Below is a small trained network, with its code and all its weights. Each question gives an input and a target symbol and asks what happens when units are switched off, that is, made to give their printed mean instead of their output.

import numpy as np


def w(rows, s, z=0):
    codes = np.array(rows[::2]) - 128.0
    scale = np.full(codes.shape[1], s)
    scale[-1] = z or s
    return codes * scale


def f(y):
    return np.maximum(y, 0)


def softmax(a):
    e = np.exp(a - a.max(-1, keepdims=True))
    return e / e.sum(-1, keepdims=True)


def log_softmax(a):
    a = a - a.max(-1, keepdims=True)
    return a - np.log(np.exp(a).sum(-1, keepdims=True))


def net(x, mask):
    ids = ['ΔΛΩαβγζθσψ'.index(c) for c in x.split()]
    T = len(ids)
    res = E[ids] + P[:T]
    r = res
    for j in range(3):
        rows = slice(2 * j, 2 * j + 2)
        q, k, v = (r @ M[0][rows].T for M in (Q, K, V))
        z = softmax(np.where(np.tri(T) > 0, q @ k.T / 2**0.5, -1e9)) @ v
        o = O[0][rows]
        res = res + np.where(mask[j], z, o[:, -1]) @ o[:, :-1]
    y = f(res @ A[0][:, :-1].T + A[0][:, -1])
    res = res + np.where(mask[3:7], y, B[0][:, -1]) @ B[0][:, :-1]
    return log_softmax(res[-1] @ U[:, :-1].T + U[:, -1])


Q, K, V, O, A, B = {}, {}, {}, {}, {}, {}
E = w([
[87,219,54,152,115,64],'Δ',
[122,214,178,85,232,124],'Λ',
[80,81,64,131,250,82],'Ω',
[211,193,121,75,129,29],'α',
[204,105,161,179,109,19],'β',
[95,162,211,199,174,81],'γ',
[210,136,25,183,156,174],'ζ',
[194,108,143,85,202,158],'θ',
[92,90,93,158,122,102],'σ',
[174,209,160,178,87,193],'ψ',
],0.012)
P = w([
[136,67,120,2,29,113],'0',
[137,120,83,194,178,81],'1',
[150,137,89,198,181,96],'2',
[154,145,85,194,184,95],'3',
[154,143,79,203,187,90],'4',
[156,147,77,197,190,82],'5',
[151,151,78,202,196,99],'6',
[159,157,77,200,203,92],'7',
[157,163,70,206,198,99],'8',
[166,159,78,203,197,92],'9',
[155,170,80,201,201,98],'10',
[159,170,75,198,202,92],'11',
[163,174,67,199,203,89],'12',
],0.0061)
Q[0] = w([
[177,150,76,254,241,103],'head 1',
[137,204,56,254,208,66],'head 1',
[78,61,177,79,49,156],'head 2',
[61,27,161,73,46,171],'head 2',
[187,204,46,213,221,95],'head 3',
[197,199,35,209,209,116],'head 3',
],0.0077)
K[0] = w([
[124,69,129,26,108,159],'head 1',
[103,103,154,2,65,132],'head 1',
[141,178,135,201,216,117],'head 2',
[143,139,115,198,190,120],'head 2',
[141,68,153,24,15,135],'head 3',
[94,66,132,28,39,135],'head 3',
],0.0094)
V[0] = w([
[164,242,113,76,196,108],'head 1',
[191,187,127,155,17,170],'head 1',
[149,90,192,15,194,131],'head 2',
[79,206,65,210,155,59],'head 2',
[116,176,254,174,157,166],'head 3',
[140,138,51,147,199,217],'head 3',
],0.0074)
O[0] = w([
[64,125,151,27,85,52,182],'head 1',
[41,144,109,206,142,97,142],'head 1',
[148,210,114,89,154,116,161],'head 2',
[126,12,137,79,36,107,115],'head 2',
[182,144,193,176,123,33,3],'head 3',
[110,83,131,87,255,89,66],'head 3',
],0.0078,0.0055)
A[0] = w([
[90,159,157,238,85,98,183],'neuron 1',
[254,122,164,149,120,48,207],'neuron 2',
[91,133,91,95,72,41,218],'neuron 3',
[203,38,173,95,133,138,254],'neuron 4',
],0.0053,0.0043)
B[0] = w([
[64,128,224,194,99,134,223],'neuron 1',
[240,105,138,174,135,65,213],'neuron 2',
[77,114,109,86,62,66,252],'neuron 3',
[189,2,246,88,119,191,189],'neuron 4',
],0.0058,0.0046)
U = w([
[57,26,123,123,34,161,231],'Δ',
[187,169,125,58,107,35,2],'Λ',
[195,106,156,58,163,203,236],'Ω',
[44,231,49,115,54,124,70],'α',
[153,197,172,199,32,253,168],'β',
[199,80,174,213,89,71,16],'γ',
[68,48,67,131,250,97,161],'ζ',
[119,232,182,88,220,153,150],'θ',
[199,120,22,218,130,220,128],'σ',
[73,130,254,220,178,106,145],'ψ',
],0.0068,0.002)

Each question gives the input, a string of symbols that net reads in full, and the target symbol t.
The units are the heads (2 rows each of Q, K, V and O) and the neurons (one row each of A and B). Each row of codes is followed by its name. A weight is (code - 128) times the scale printed after its matrix; where a second scale follows, it is the last column's (O, A, B and U).
mask holds one flag per unit, heads first, then neurons. A switched-off unit (its flag False) gives its mean, the last column of its rows in O or B, instead of its output. The means were averaged over made-up inputs and are rounded, as every weight is.
A unit's drop is (log p(t) with every unit on - log p(t) with that unit switched off) / (log p(t) with every unit on - log p(t) with every unit switched off).
The circuit of an input: a set's keep is (log p(t) with only the set's units on - log p(t) with every unit switched off) / (log p(t) with every unit on - log p(t) with every unit switched off). Starting from all 7 units, units are removed one at a time, each time the one whose removal leaves the highest keep (on an exact tie, the one counted first), for as long as the keep stays at least 0.8.
units of the circuit, in order: the units of the circuit, biggest drop first
unit that matters most: the unit with the biggest drop
which heads matter: for each layer, one digit per head in row order, 1 if its drop is at least 0.15 and else 0, layers parted by /
drop of u: that unit's drop, to one decimal
input Δ Λ β β σ ζ β, target Δ: which heads matter => 011
input Δ Ω α ζ γ σ γ ζ Λ θ β θ, target Δ: units of the circuit, in order => (head 2)
input θ Λ γ θ γ ζ ζ α γ β γ Δ γ, target θ: which heads matter => 010
input β ζ Λ, target β: which heads matter => 101
input γ Λ Δ Δ σ ψ, target γ: units of the circuit, in order => (head 3; head 2; neuron 2)
input σ γ Ω θ γ ζ Ω Ω, target σ: units of the circuit, in order => (head 1; head 3)
input ψ α σ ψ, target ψ: which heads matter => 101
input θ γ ψ Λ α ψ Λ σ θ, target θ: which heads matter => 010
input α γ γ ζ σ α ψ σ γ, target α: units of the circuit, in order => (head 1; head 3; neuron 4)
input Ω ψ Δ ψ γ σ ψ Ω γ β, target Ω: units of the circuit, in order => (head 1; neuron 4)
input Δ ζ β, target Δ: units of the circuit, in order => (head 2; head 3)
input Δ α ζ Ω ψ α ζ ζ α θ, target Δ: which heads matter => 110
input γ Ω θ β γ Λ Λ γ σ Δ γ, target γ: which heads matter => 111
input Ω σ Λ Λ Λ ζ Ω σ α Δ γ, target Ω: unit that matters most => head 1
input Λ γ Δ θ Ω α ζ θ ζ Ω, target Λ: units of the circuit, in order => (head 1; head 3; head 2)
input ζ ζ ζ σ ζ ψ Ω ζ, target ζ: drop of head 3 => 1.0
input ψ γ Ω ψ σ γ α ψ σ γ Ω, target ψ: drop of head 2 => 0.1
input Δ Λ Δ γ Δ ψ γ Δ Ω Δ γ β σ, target Δ: drop of head 2 => 0.9
